Below is a small trained network, with its code and all its weights. Each question gives an input and a target symbol and asks what happens when units are switched off, that is, made to give their printed mean instead of their output.

import numpy as np


def w(rows, s, z=0):
    codes = np.array(rows[::2]) - 128.0
    scale = np.full(codes.shape[1], s)
    scale[-1] = z or s
    return codes * scale


def f(y):
    return y / 2 * (1 + np.tanh(0.7978845608 * (y + 0.044715 * y**3)))


def softmax(a):
    e = np.exp(a - a.max(-1, keepdims=True))
    return e / e.sum(-1, keepdims=True)


def log_softmax(a):
    a = a - a.max(-1, keepdims=True)
    return a - np.log(np.exp(a).sum(-1, keepdims=True))


def net(x, mask):
    ids = ['ΞΦαβγδεζηθμπψω'.index(c) for c in x.split()]
    T = len(ids)
    res = E[ids] + P[:T]
    u = 0
    for l in range(3):
        q, k, v = (res @ M[l].T for M in (Q, K, V))
        z = softmax(np.where(np.tri(T) > 0, q @ k.T / 4**0.5, -1e9)) @ v
        res = res + np.where(mask[u], z, O[l][:, -1]) @ O[l][:, :-1]
        u += 1
        y = f(res @ A[l][:, :-1].T + A[l][:, -1])
        res = res + np.where(mask[u : u + 4], y, B[l][:, -1]) @ B[l][:, :-1]
        u += 4
    return log_softmax(res[-1] @ U[:, :-1].T + U[:, -1])


Q, K, V, O, A, B = {}, {}, {}, {}, {}, {}
E = w([
[115,109,135,193,115,53,172],'Ξ',
[180,110,118,114,109,174,195],'Φ',
[106,91,96,177,157,85,92],'α',
[92,103,143,33,159,113,175],'β',
[117,110,135,132,154,77,162],'γ',
[161,150,135,192,27,89,163],'δ',
[108,113,133,113,81,116,179],'ε',
[122,156,141,58,75,183,144],'ζ',
[1,184,185,141,77,106,76],'η',
[177,124,106,113,164,180,119],'θ',
[153,204,166,154,12,129,97],'μ',
[59,159,183,86,90,91,145],'π',
[184,83,87,142,156,145,149],'ψ',
[119,126,123,110,146,79,102],'ω',
],0.021)
P = w([
[232,112,223,132,96,75,97],'0',
[54,201,1,110,137,128,144],'1',
[182,84,168,57,117,85,102],'2',
[57,215,14,158,128,147,149],'3',
[188,118,180,99,113,113,97],'4',
[70,232,41,177,133,125,179],'5',
[168,113,159,87,130,118,108],'6',
[33,199,47,177,147,125,215],'7',
[180,138,178,112,115,132,105],'8',
[86,232,74,191,132,111,238],'9',
],0.0087)
Q[0] = w([
[103,88,192,54,139,158,134],'L0H0',
[176,116,250,227,110,71,197],'L0H0',
[107,9,199,76,75,137,86],'L0H0',
[56,162,66,3,238,32,189],'L0H0',
],0.0057)
K[0] = w([
[108,2,143,93,95,178,99],'L0H0',
[113,74,162,186,126,105,117],'L0H0',
[112,114,199,78,133,174,108],'L0H0',
[100,152,83,90,152,56,190],'L0H0',
],0.008)
V[0] = w([
[120,83,213,52,44,152,156],'L0H0',
[120,55,254,125,74,177,134],'L0H0',
[207,173,121,177,252,193,64],'L0H0',
[104,169,158,142,70,129,149],'L0H0',
],0.0039)
O[0] = w([
[209,162,171,167,157,169,254,179],'L0H0',
[203,111,243,92,145,149,125,119],'L0H0',
[152,63,90,156,189,132,176,2],'L0H0',
[167,139,57,195,149,92,117,176],'L0H0',
],0.0061,0.0037)
A[0] = w([
[92,124,45,137,183,172,184,1],'L0N0',
[27,218,109,134,90,110,112,73],'L0N1',
[85,159,115,109,103,144,159,18],'L0N2',
[197,111,174,92,220,1,29,59],'L0N3',
],0.0076,0.0014)
B[0] = w([
[91,215,132,162,93,106,238,172],'L0N0',
[133,130,163,189,145,252,218,253],'L0N1',
[197,209,117,244,122,68,142,169],'L0N2',
[156,218,112,167,255,114,214,161],'L0N3',
],0.0072,0.0062)
Q[1] = w([
[57,180,200,141,141,152,97],'L1H0',
[215,157,75,19,122,196,185],'L1H0',
[191,89,38,158,157,158,86],'L1H0',
[164,152,159,194,2,162,101],'L1H0',
],0.0097)
K[1] = w([
[4,202,173,123,159,120,100],'L1H0',
[129,112,126,53,88,217,140],'L1H0',
[177,121,52,210,179,172,87],'L1H0',
[135,149,152,150,2,133,96],'L1H0',
],0.0086)
V[1] = w([
[181,116,168,173,105,62,187],'L1H0',
[148,216,30,67,110,82,153],'L1H0',
[60,116,199,181,19,201,189],'L1H0',
[48,252,205,120,68,207,180],'L1H0',
],0.0045)
O[1] = w([
[101,109,9,174,181,83,135,194],'L1H0',
[192,109,66,87,131,61,94,145],'L1H0',
[70,72,123,45,150,63,93,212],'L1H0',
[135,102,2,27,172,118,202,254],'L1H0',
],0.0064,0.0079)
A[1] = w([
[128,83,210,96,109,21,139,2],'L1N0',
[149,166,40,111,193,42,221,111],'L1N1',
[124,161,236,57,255,165,96,111],'L1N2',
[148,126,135,138,214,138,42,93],'L1N3',
],0.0072,0.0013)
B[1] = w([
[131,66,214,167,57,19,129,136],'L1N0',
[76,134,185,174,86,206,88,253],'L1N1',
[153,202,112,53,237,103,108,141],'L1N2',
[126,146,9,198,187,132,44,129],'L1N3',
],0.011,0.018)
Q[2] = w([
[129,131,174,166,167,138,69],'L2H0',
[102,130,123,101,154,114,136],'L2H0',
[165,167,142,158,107,70,254],'L2H0',
[123,125,121,154,219,145,162],'L2H0',
],0.0055)
K[2] = w([
[124,113,201,133,125,209,86],'L2H0',
[96,61,187,7,144,142,254],'L2H0',
[75,203,116,166,137,211,156],'L2H0',
[72,113,108,208,214,171,97],'L2H0',
],0.0053)
V[2] = w([
[113,88,115,95,112,101,4],'L2H0',
[176,92,176,234,103,148,143],'L2H0',
[83,84,145,232,106,169,153],'L2H0',
[47,40,79,154,130,238,138],'L2H0',
],0.0044)
O[2] = w([
[168,254,148,137,130,81,63,27],'L2H0',
[148,90,175,116,106,241,24,187],'L2H0',
[72,112,138,163,155,13,206,253],'L2H0',
[201,162,174,211,141,169,86,216],'L2H0',
],0.0062,0.006)
A[2] = w([
[183,162,10,127,3,39,74,228],'L2N0',
[103,23,126,199,19,147,209,122],'L2N1',
[14,176,151,49,36,150,122,248],'L2N2',
[69,241,99,251,165,135,76,183],'L2N3',
],0.0059,0.0014)
B[2] = w([
[252,189,129,129,96,143,117,134],'L2N0',
[112,147,146,89,194,119,60,252],'L2N1',
[154,108,105,174,102,79,109,231],'L2N2',
[96,113,123,86,73,140,139,232],'L2N3',
],0.015)
U = w([
[87,94,48,140,64,160,84,189],'Ξ',
[78,254,162,97,93,197,149,108],'Φ',
[117,169,237,179,80,213,212,132],'α',
[105,144,177,184,172,137,101,4],'β',
[114,84,145,147,77,81,202,180],'γ',
[122,52,102,68,121,94,80,83],'δ',
[127,167,58,108,187,137,88,155],'ε',
[136,23,166,51,111,204,142,151],'ζ',
[126,77,92,17,53,144,177,143],'η',
[155,164,135,129,67,157,154,161],'θ',
[134,192,125,150,147,113,67,42],'μ',
[86,185,54,113,151,76,190,160],'π',
[160,62,108,224,134,164,140,245],'ψ',
[99,205,185,44,142,138,164,28],'ω',
],0.0072,0.0038)

Each question gives the input, a string of symbols that net reads in full, and the target symbol t.
The units are the heads (4 rows each of Q, K, V and O) and the neurons (one row each of A and B). Each row of codes is followed by its name. A weight is (code - 128) times the scale printed after its matrix; where a second scale follows, it is the last column's (O, A, B and U).
mask holds one flag per unit, layer by layer, with each layer's heads first. A switched-off unit (its flag False) gives its mean, the last column of its rows in O or B, instead of its output. The means were averaged over made-up inputs and are rounded, as every weight is.
A unit's drop is (log p(t) with every unit on - log p(t) with that unit switched off) / (log p(t) with every unit on - log p(t) with every unit switched off).
The circuit of an input: a set's keep is (log p(t) with only the set's units on - log p(t) with every unit switched off) / (log p(t) with every unit on - log p(t) with every unit switched off). Starting from the 12 units with the biggest drops (on a tie, the unit counted first), units are removed one at a time, each time the one whose removal leaves the highest keep (on an exact tie, the one counted first), for as long as the keep stays at least 0.8.
circuit, biggest first: the units of the circuit, biggest drop first
unit that matters most: the unit with the biggest drop
k most important neurons: the k neurons with the biggest drops, biggest first
k most important neurons of layer l: the k neurons of layer l with the biggest drops, biggest first
input ω β ζ ε μ γ γ, target α: circuit, biggest first : (L0N3; L2N1; L1N1)
input π Φ θ Φ ε γ Φ γ β, target ω: circuit, biggest first : (L1N2; L0H0)
input π η ζ β, target Ξ: unit that matters most : L1N1
input β π η Φ, target Ξ: 2 most important neurons : (L1N1; L2N2)
input Ξ Φ ε η π π ζ π π γ, target Ξ: circuit, biggest first : (L1N1; L1H0; L2N2; L0H0)
input η ε μ θ, target Ξ: 4 most important neurons : (L0N0; L1N1; L2N2; L0N1)
input ω δ Φ Φ ψ ε δ ω γ μ, target Ξ: circuit, biggest first : (L1H0; L2N2; L1N1)
input ψ γ π π ω η ψ ψ γ ε, target Ξ: circuit, biggest first : (L1N1; L1H0; L2N2)
input Ξ δ ζ, target η: circuit, biggest first : (L1N1; L2N1)
input π ε ω θ α Ξ Φ θ Φ ζ, target Ξ: 3 most important neurons : (L2N2; L1N1; L0N3)
input γ β π ω ε π ψ η, target Ξ: 2 most important neurons : (L2N2; L1N1)
input γ δ ψ α η γ γ ε ω, target Φ: 4 most important neurons : (L0N3; L2N2; L2N3; L1N2)
input Φ α π ζ ψ δ, target Ξ: 2 most important neurons : (L1N1; L2N3)
input ψ θ ω Φ Φ Ξ, target Ξ: circuit, biggest first : (L2N3; L0H0)
input Φ ε γ Φ Ξ Φ ζ Ξ, target Φ: 3 most important neurons of layer 2 : (L2N1; L2N3; L2N2)
input θ ζ Φ Φ δ Φ μ, target θ: 2 most important neurons : (L1N1; L2N0)
input ω γ Φ μ, target Ξ: circuit, biggest first : (L1H0; L2N2)
input ψ β π Ξ μ, target θ: circuit, biggest first : (L2N0; L1N1; L2N1)
input π ω δ Φ α ω ω θ η α, target Φ: circuit, biggest first : (L2N2; L1H0; L2N3)
input ψ ζ ζ π π ψ, target Φ: circuit, biggest first : (L0N0; L2N2)
input δ β ζ β ψ α ε η ψ ω, target Ξ: circuit, biggest first : (L1N1; L0H0; L2N2; L2N3)
input ζ μ ψ, target ψ: 4 most important neurons : (L1N1; L2N1; L2N3; L0N0)
input Ξ γ ε α β θ δ Ξ, target Φ: 2 most important neurons of layer 2 : (L2N3; L2N1)
input γ ψ Φ Φ ε ζ θ π Φ ψ, target Φ: 3 most important neurons : (L0N0; L2N2; L2N1)
